Below are the code and all the weights of a small trained network. Each question names an input and a class and asks about switching units off, where a switched-off unit gives its printed mean instead of its output.

import numpy as np


def w(rows, s, z=0):
    codes = np.array(rows[::2]) - 128.0
    scale = np.full(codes.shape[1], s)
    scale[-1] = z or s
    return codes * scale


def norm(h):
    return h / np.sqrt((h * h).mean(-1, keepdims=True) + 1e-5)


def f(y):
    return np.maximum(y, 0)


def log_softmax(a):
    a = a - a.max(-1, keepdims=True)
    return a - np.log(np.exp(a).sum(-1, keepdims=True))


def net(x, mask):
    res = np.array(x, float).reshape(1, 5) / 4 @ E
    u = 0
    for l in range(2):
        y = f(norm(res) @ A[l][:, :-1].T + A[l][:, -1])
        res = res + np.where(mask[u : u + 15], y, B[l][:, -1]) @ B[l][:, :-1]
        u += 15
    return log_softmax(norm(res)[-1] @ U[:, :-1].T + U[:, -1])


A, B = {}, {}
E = w([
[107,105,136,139,147,111,129],'x0',
[158,60,36,115,164,224,157],'x1',
[163,160,53,142,165,63,100],'x2',
[112,144,124,146,132,128,152],'x3',
[2,117,96,85,98,198,94],'x4',
],0.0091)
A[0] = w([
[164,139,124,128,119,98,148,104],'0.n0',
[153,122,12,112,175,109,110,26],'0.n1',
[125,129,142,134,167,102,137,61],'0.n2',
[163,153,158,166,121,121,115,119],'0.n3',
[85,169,151,117,104,92,71,2],'0.n4',
[106,154,166,107,99,78,126,212],'0.n5',
[129,113,121,155,131,201,135,150],'0.n6',
[123,105,168,93,143,151,108,134],'0.n7',
[136,159,182,159,124,104,123,119],'0.n8',
[144,161,99,143,180,133,97,195],'0.n9',
[96,173,123,117,112,80,97,50],'0.n10',
[119,156,84,149,95,61,89,97],'0.n11',
[190,100,148,134,166,189,163,187],'0.n12',
[87,137,67,114,114,116,81,52],'0.n13',
[107,141,201,94,54,84,147,158],'0.n14',
],0.011,0.0052)
B[0] = w([
[159,109,116,137,169,94,83,169],'0.n0',
[133,104,161,147,18,103,180,215],'0.n1',
[154,175,124,169,152,138,101,140],'0.n2',
[123,162,119,188,158,105,75,180],'0.n3',
[142,128,168,78,123,254,188,186],'0.n4',
[146,170,57,59,141,86,99,251],'0.n5',
[121,144,121,142,139,150,60,211],'0.n6',
[117,170,101,196,115,140,121,174],'0.n7',
[161,130,57,187,157,104,103,200],'0.n8',
[84,147,98,117,116,71,75,208],'0.n9',
[97,104,184,91,176,181,141,183],'0.n10',
[149,166,165,121,210,177,76,200],'0.n11',
[126,188,201,136,169,113,164,229],'0.n12',
[75,126,181,74,183,139,218,181],'0.n13',
[120,59,108,177,52,99,180,254],'0.n14',
],0.0078,0.0068)
A[1] = w([
[77,114,180,147,164,59,156,169],'1.n0',
[233,99,146,217,107,49,138,226],'1.n1',
[229,82,52,143,93,41,229,66],'1.n2',
[58,149,121,136,138,188,96,66],'1.n3',
[25,58,1,47,19,116,207,74],'1.n4',
[181,119,198,119,171,146,193,66],'1.n5',
[74,161,199,100,174,111,164,61],'1.n6',
[157,96,151,209,50,65,169,1],'1.n7',
[191,91,61,146,203,101,64,127],'1.n8',
[205,121,110,205,81,69,191,131],'1.n9',
[52,128,38,35,154,63,58,120],'1.n10',
[169,96,179,127,155,146,169,83],'1.n11',
[52,169,142,63,186,188,77,142],'1.n12',
[85,122,234,109,13,109,138,32],'1.n13',
[203,144,243,130,237,165,210,61],'1.n14',
],0.0077,0.0034)
B[1] = w([
[236,116,93,76,93,174,132,170],'1.n0',
[62,97,115,95,70,241,160,243],'1.n1',
[80,48,202,164,97,179,194,196],'1.n2',
[134,102,109,210,97,137,142,187],'1.n3',
[192,164,33,97,118,2,37,254],'1.n4',
[141,184,111,68,217,78,110,151],'1.n5',
[162,170,122,108,154,161,114,160],'1.n6',
[86,89,222,200,143,197,143,165],'1.n7',
[20,114,68,98,41,110,91,185],'1.n8',
[140,63,127,122,138,185,130,204],'1.n9',
[153,200,144,137,180,95,156,201],'1.n10',
[113,230,129,91,119,60,51,143],'1.n11',
[188,53,246,176,104,141,190,222],'1.n12',
[149,163,50,123,223,55,105,172],'1.n13',
[119,165,142,74,173,69,102,178],'1.n14',
],0.0067,0.0086)
U = w([
[92,33,154,194,101,249,160,181],'0',
[110,174,27,125,125,20,54,152],'1',
[134,197,204,66,244,144,154,2],'2',
],0.013,0.00087)

Each question gives the input, the list of numbers given to net, and the class t.
The units are the neurons (one row each of A and B). Each row of codes is followed by its name. A weight is (code - 128) times the scale printed after its matrix; where a second scale follows, it is the last column's (A, B and U).
mask holds one flag per neuron, layer by layer. A switched-off neuron (its flag False) gives its mean, the last column of its row in B, instead of its output. The means were averaged over made-up inputs and are rounded, as every weight is.
A unit's drop is (log p(t) with every unit on - log p(t) with that unit switched off) / (log p(t) with every unit on - log p(t) with every unit switched off).
The circuit of an input: a set's keep is (log p(t) with only the set's units on - log p(t) with every unit switched off) / (log p(t) with every unit on - log p(t) with every unit switched off). Starting from the 12 units with the biggest drops (on a tie, the unit counted first), units are removed one at a time, each time the one whose removal leaves the highest keep (on an exact tie, the one counted first), for as long as the keep stays at least 0.8.
circuit, biggest first: the units of the circuit, biggest drop first
most important unit: the unit with the biggest drop
top k neurons: the k neurons with the biggest drops, biggest first
k most important neurons of layer l: the k neurons of layer l with the biggest drops, biggest first
drop of u: that unit's drop, to one decimal
input [6,4,0,3,-4], class 2: circuit, biggest first -> 0.n12
input [-2,2,1,-2,7], class 1: 2 most important neurons of layer 0 -> 0.n11, 0.n12
input [-8,0,5,8,2], class 2: circuit, biggest first -> 0.n11, 0.n13
input [5,1,2,8,8], class 1: top 4 neurons -> 1.n4, 0.n12, 0.n11, 1.n1
input [-4,2,-8,-5,-8], class 2: top 2 neurons -> 0.n12, 1.n14
input [-1,-6,-4,-5,1], class 1: top 3 neurons -> 0.n5, 1.n4, 0.n14
input [1,-3,-4,-5,1], class 1: top 4 neurons -> 1.n4, 0.n5, 1.n13, 1.n12
input [-8,-5,0,4,-1], class 0: top 2 neurons -> 0.n14, 1.n4
input [4,0,-2,-2,6], class 1: top 4 neurons -> 1.n4, 0.n11, 0.n12, 1.n1
input [-7,0,-6,2,4], class 1: top 2 neurons -> 0.n11, 1.n4
input [5,6,-2,-4,-3], class 2: drop of 0.n12 -> 1.6
input [-7,-3,-2,8,8], class 1: drop of 1.n4 -> 1.1
input [-6,8,5,-4,-4], class 0: drop of 0.n9 -> 0.0
input [-3,-4,6,8,1], class 2: most important unit -> 0.n10
